Below are the code and all the weights of a small trained network. Each question names an input and a class and asks about switching units off, where a switched-off unit gives its printed mean instead of its output.

import numpy as np


def w(rows, s, z=0):
    codes = np.array(rows[::2]) - 128.0
    scale = np.full(codes.shape[1], s)
    scale[-1] = z or s
    return codes * scale


def norm(h):
    return h / np.sqrt((h * h).mean(-1, keepdims=True) + 1e-5)


def f(y):
    return np.maximum(y, 0)


def log_softmax(a):
    a = a - a.max(-1, keepdims=True)
    return a - np.log(np.exp(a).sum(-1, keepdims=True))


def net(x, mask):
    res = np.array(x, float).reshape(1, 3) / 4 @ E
    u = 0
    for l in range(2):
        y = f(norm(res) @ A[l][:, :-1].T + A[l][:, -1])
        res = res + np.where(mask[u : u + 12], y, B[l][:, -1]) @ B[l][:, :-1]
        u += 12
    return log_softmax(norm(res)[-1] @ U[:, :-1].T + U[:, -1])


A, B = {}, {}
E = w([
[247,103,207,143,148,64,141,182,160,73,1,101],'x0',
[150,176,93,157,189,76,103,146,195,242,167,53],'x1',
[109,228,29,136,119,127,106,180,164,94,63,207],'x2',
],0.0086)
A[0] = w([
[98,121,125,155,133,136,119,176,86,121,131,106,43],'0.n1',
[123,19,171,114,151,131,139,55,86,162,164,50,55],'0.n2',
[144,51,184,78,97,133,172,107,71,131,187,104,24],'0.n3',
[117,208,99,88,108,141,100,155,146,75,102,209,1],'0.n4',
[121,227,72,124,111,137,118,183,149,83,107,155,7],'0.n5',
[116,220,92,182,122,115,97,186,137,116,106,153,48],'0.n6',
[104,94,117,100,62,173,170,99,50,1,105,219,39],'0.n7',
[91,163,52,113,108,112,89,157,202,113,101,212,31],'0.n8',
[79,164,69,116,96,168,141,102,116,147,186,169,66],'0.n9',
[129,211,73,182,207,72,88,170,189,202,169,72,22],'0.n10',
[199,113,136,140,149,69,152,199,150,69,54,145,88],'0.n11',
[60,159,70,97,107,162,109,68,91,157,195,192,92],'0.n12',
],0.0089,0.0047)
B[0] = w([
[141,153,129,82,151,104,158,104,102,128,124,129,128],'0.n1',
[117,139,141,194,175,150,132,181,11,149,88,134,225],'0.n2',
[184,236,90,192,199,196,127,195,104,140,92,97,194],'0.n3',
[155,159,127,172,195,143,107,196,26,113,121,74,194],'0.n4',
[176,93,121,187,183,155,135,207,4,145,91,158,191],'0.n5',
[186,94,202,184,160,163,162,100,101,135,158,70,188],'0.n6',
[113,140,59,92,42,36,206,164,188,60,254,48,246],'0.n7',
[100,152,168,216,198,178,149,161,54,198,133,73,203],'0.n8',
[111,106,190,38,94,125,68,75,124,195,65,191,213],'0.n9',
[116,101,44,82,47,75,227,158,160,41,213,91,243],'0.n10',
[52,134,196,34,156,145,63,29,172,191,76,225,226],'0.n11',
[150,107,206,90,156,161,80,44,186,134,77,172,243],'0.n12',
],0.0081,0.011)
A[1] = w([
[108,114,116,106,86,182,63,37,159,145,125,174,46],'1.n1',
[138,135,172,74,134,171,70,94,198,158,75,172,88],'1.n2',
[131,120,108,129,23,132,142,151,129,2,155,115,1],'1.n3',
[138,108,46,173,129,59,131,144,200,158,170,97,86],'1.n4',
[148,74,128,173,135,140,73,107,210,100,156,169,43],'1.n5',
[60,116,131,148,118,150,60,100,156,140,146,130,72],'1.n6',
[185,117,168,142,132,125,149,99,168,109,84,187,46],'1.n7',
[124,118,170,103,135,68,113,131,196,97,62,169,80],'1.n8',
[139,110,109,118,73,92,112,125,131,83,135,128,13],'1.n9',
[124,105,88,138,96,74,137,157,181,110,180,91,40],'1.n10',
[157,105,151,146,140,125,147,96,111,137,154,119,69],'1.n11',
[138,152,92,220,173,183,113,174,60,152,83,141,74],'1.n12',
],0.0095,0.0031)
B[1] = w([
[126,113,117,97,177,58,99,82,133,167,47,176,181],'1.n1',
[68,105,103,64,78,141,65,57,175,157,114,164,202],'1.n2',
[144,95,49,99,78,95,166,166,201,146,171,92,190],'1.n3',
[109,172,110,120,61,163,162,123,162,56,159,137,172],'1.n4',
[116,147,134,147,157,102,173,116,122,140,122,162,133],'1.n5',
[130,120,147,153,115,105,96,132,152,110,106,169,149],'1.n6',
[86,120,120,109,113,125,113,82,107,137,128,147,154],'1.n7',
[113,112,132,99,183,151,100,111,140,166,119,182,176],'1.n8',
[101,143,90,138,119,138,161,134,95,142,146,77,147],'1.n9',
[170,107,103,82,92,112,118,163,140,106,97,101,177],'1.n10',
[134,142,147,136,126,148,132,143,124,76,120,173,146],'1.n11',
[169,129,160,245,142,127,100,151,95,109,135,111,244],'1.n12',
],0.011)
U = w([
[159,139,161,251,192,179,98,173,3,111,101,107,249],'0',
[100,107,139,51,141,125,24,7,161,170,61,193,108],'1',
[141,129,44,76,33,92,190,157,204,34,175,81,55],'2',
],0.011,0.0013)

Each question gives the input, the list of numbers given to net, and the class t.
The units are the neurons (one row each of A and B). Each row of codes is followed by its name. A weight is (code - 128) times the scale printed after its matrix; where a second scale follows, it is the last column's (A, B and U).
mask holds one flag per neuron, layer by layer. A switched-off neuron (its flag False) gives its mean, the last column of its row in B, instead of its output. The means were averaged over made-up inputs and are rounded, as every weight is.
A unit's drop is (log p(t) with every unit on - log p(t) with that unit switched off) / (log p(t) with every unit on - log p(t) with every unit switched off).
The circuit of an input: a set's keep is (log p(t) with only the set's units on - log p(t) with every unit switched off) / (log p(t) with every unit on - log p(t) with every unit switched off). Starting from the 12 units with the biggest drops (on a tie, the unit counted first), units are removed one at a time, each time the one whose removal leaves the highest keep (on an exact tie, the one counted first), for as long as the keep stays at least 0.8.
units of the circuit, in order: the units of the circuit, biggest drop first
most important unit: the unit with the biggest drop
k most important neurons: the k neurons with the biggest drops, biggest first
k most important neurons of layer l: the k neurons of layer l with the biggest drops, biggest first
drop when u is switched off: that unit's drop, to one decimal
input [7,7,2], class 1: 3 most important neurons	[0.n11 0.n7 1.n8]
input [-7,5,-8], class 0: units of the circuit, in order	[0.n2]
input [8,7,-7], class 1: 2 most important neurons of layer 0	[0.n7 0.n8]
input [-5,0,-6], class 0: 3 most important neurons	[0.n2 0.n3 0.n11]
input [8,-7,-7], class 1: 2 most important neurons of layer 1	[1.n12 1.n7]
input [1,8,7], class 2: 4 most important neurons	[0.n10 0.n2 0.n3 1.n4]
input [6,5,-5], class 1: 4 most important neurons of layer 0	[0.n7 0.n11 0.n8 0.n4]
input [-1,-7,7], class 0: 2 most important neurons	[0.n4 0.n8]
input [6,-8,-4], class 2: 2 most important neurons	[0.n7 0.n12]
input [-7,-1,-7], class 0: 4 most important neurons	[0.n2 0.n3 0.n11 1.n12]
input [5,-5,0], class 1: 3 most important neurons	[0.n11 0.n10 1.n8]
input [-1,-8,7], class 2: 3 most important neurons	[0.n7 0.n2 1.n3]
input [6,8,1], class 2: 3 most important neurons	[0.n10 0.n12 0.n9]
input [4,7,4], class 2: most important unit	0.n10
input [5,2,-1], class 1: drop when 0.n7 is switched off	0.0
input [3,-7,4], class 2: drop when 0.n7 is switched off	6.2
input [0,-8,-5], class 2: drop when 0.n7 is switched off	2.6
input [7,0,4], class 1: drop when 0.n11 is switched off	4.0
